Below are the code and all the weights of a small trained network. Each question names an input and a class and asks about switching units off, where a switched-off unit gives its printed mean instead of its output.

import numpy as np


def w(rows, s, z=0):
    codes = np.array(rows[::2]) - 128.0
    scale = np.full(codes.shape[1], s)
    scale[-1] = z or s
    return codes * scale


def f(y):
    return np.maximum(y, 0)


def log_softmax(a):
    a = a - a.max(-1, keepdims=True)
    return a - np.log(np.exp(a).sum(-1, keepdims=True))


def net(x, mask):
    res = np.array(x, float).reshape(1, 3) / 4 @ E
    y = f(res @ A[0][:, :-1].T + A[0][:, -1])
    res = res + np.where(mask, y, B[0][:, -1]) @ B[0][:, :-1]
    return log_softmax(res[-1] @ U[:, :-1].T + U[:, -1])


A, B = {}, {}
E = w([
[89,207,46,106,43,223,131],'x0',
[149,150,187,34,213,166,234],'x1',
[154,124,249,78,14,176,134],'x2',
],0.012)
A[0] = w([
[157,171,214,161,44,148,128,126],'N0',
[125,111,69,134,250,140,181,134],'N1',
[199,248,61,49,44,63,188,2],'N2',
[81,214,139,58,186,119,125,196],'N3',
[45,167,44,182,103,172,80,157],'N4',
[154,89,142,197,65,85,21,149],'N5',
[145,25,204,66,168,148,148,112],'N6',
[192,109,199,53,135,165,103,105],'N7',
[65,192,87,63,78,254,167,146],'N8',
],0.0096,0.0084)
B[0] = w([
[80,176,190,158,93,124,180,198],'N0',
[43,134,185,117,121,109,230,218],'N1',
[111,245,215,75,66,43,96,161],'N2',
[109,127,190,94,50,104,109,200],'N3',
[196,41,63,98,89,214,67,231],'N4',
[78,142,149,189,95,52,226,217],'N5',
[146,122,136,86,139,116,44,202],'N6',
[171,83,99,76,191,150,2,190],'N7',
[163,157,97,195,206,100,235,251],'N8',
],0.0093,0.017)
U = w([
[144,122,117,146,179,104,169,249],'0',
[136,161,161,97,147,53,118,65],'1',
[199,78,93,71,154,246,29,95],'2',
],0.013,0.0017)

Each question gives the input, the list of numbers given to net, and the class t.
The units are the neurons (one row each of A and B). Each row of codes is followed by its name. A weight is (code - 128) times the scale printed after its matrix; where a second scale follows, it is the last column's (A, B and U).
mask holds one flag per neuron, in row order. A switched-off neuron (its flag False) gives its mean, the last column of its row in B, instead of its output. The means were averaged over made-up inputs and are rounded, as every weight is.
A unit's drop is (log p(t) with every unit on - log p(t) with that unit switched off) / (log p(t) with every unit on - log p(t) with every unit switched off).
The circuit of an input: a set's keep is (log p(t) with only the set's units on - log p(t) with every unit switched off) / (log p(t) with every unit on - log p(t) with every unit switched off). Starting from all 9 units, units are removed one at a time, each time the one whose removal leaves the highest keep (on an exact tie, the one counted first), for as long as the keep stays at least 0.8.
units of the circuit, in order: the units of the circuit, biggest drop first
unit that matters most: the unit with the biggest drop
top k neurons: the k neurons with the biggest drops, biggest first
drop when u is switched off: that unit's drop, to one decimal
input [-6,1,-8], class 1: unit that matters most : N8
input [0,1,4], class 2: top 2 neurons : N5, N1
input [-1,6,3], class 2: top 2 neurons : N7, N5
input [-8,4,-6], class 1: top 2 neurons : N8, N6
input [3,-3,6], class 0: top 2 neurons : N8, N3
input [4,-4,6], class 0: top 3 neurons : N8, N3, N6
input [1,-4,8], class 0: top 3 neurons : N3, N2, N6
input [-1,7,-8], class 1: top 2 neurons : N3, N8
input [3,-1,-8], class 2: top 2 neurons : N4, N5
input [-3,5,-6], class 1: top 2 neurons : N8, N3
input [8,-2,-1], class 2: top 3 neurons : N4, N5, N1
input [-1,8,5], class 2: drop when N7 is switched off : 0.6
input [7,-3,-5], class 2: drop when N0 is switched off : 0.0
input [-1,4,-3], class 1: units of the circuit, in order : N8
input [-3,3,-8], class 1: drop when N6 is switched off : -0.2
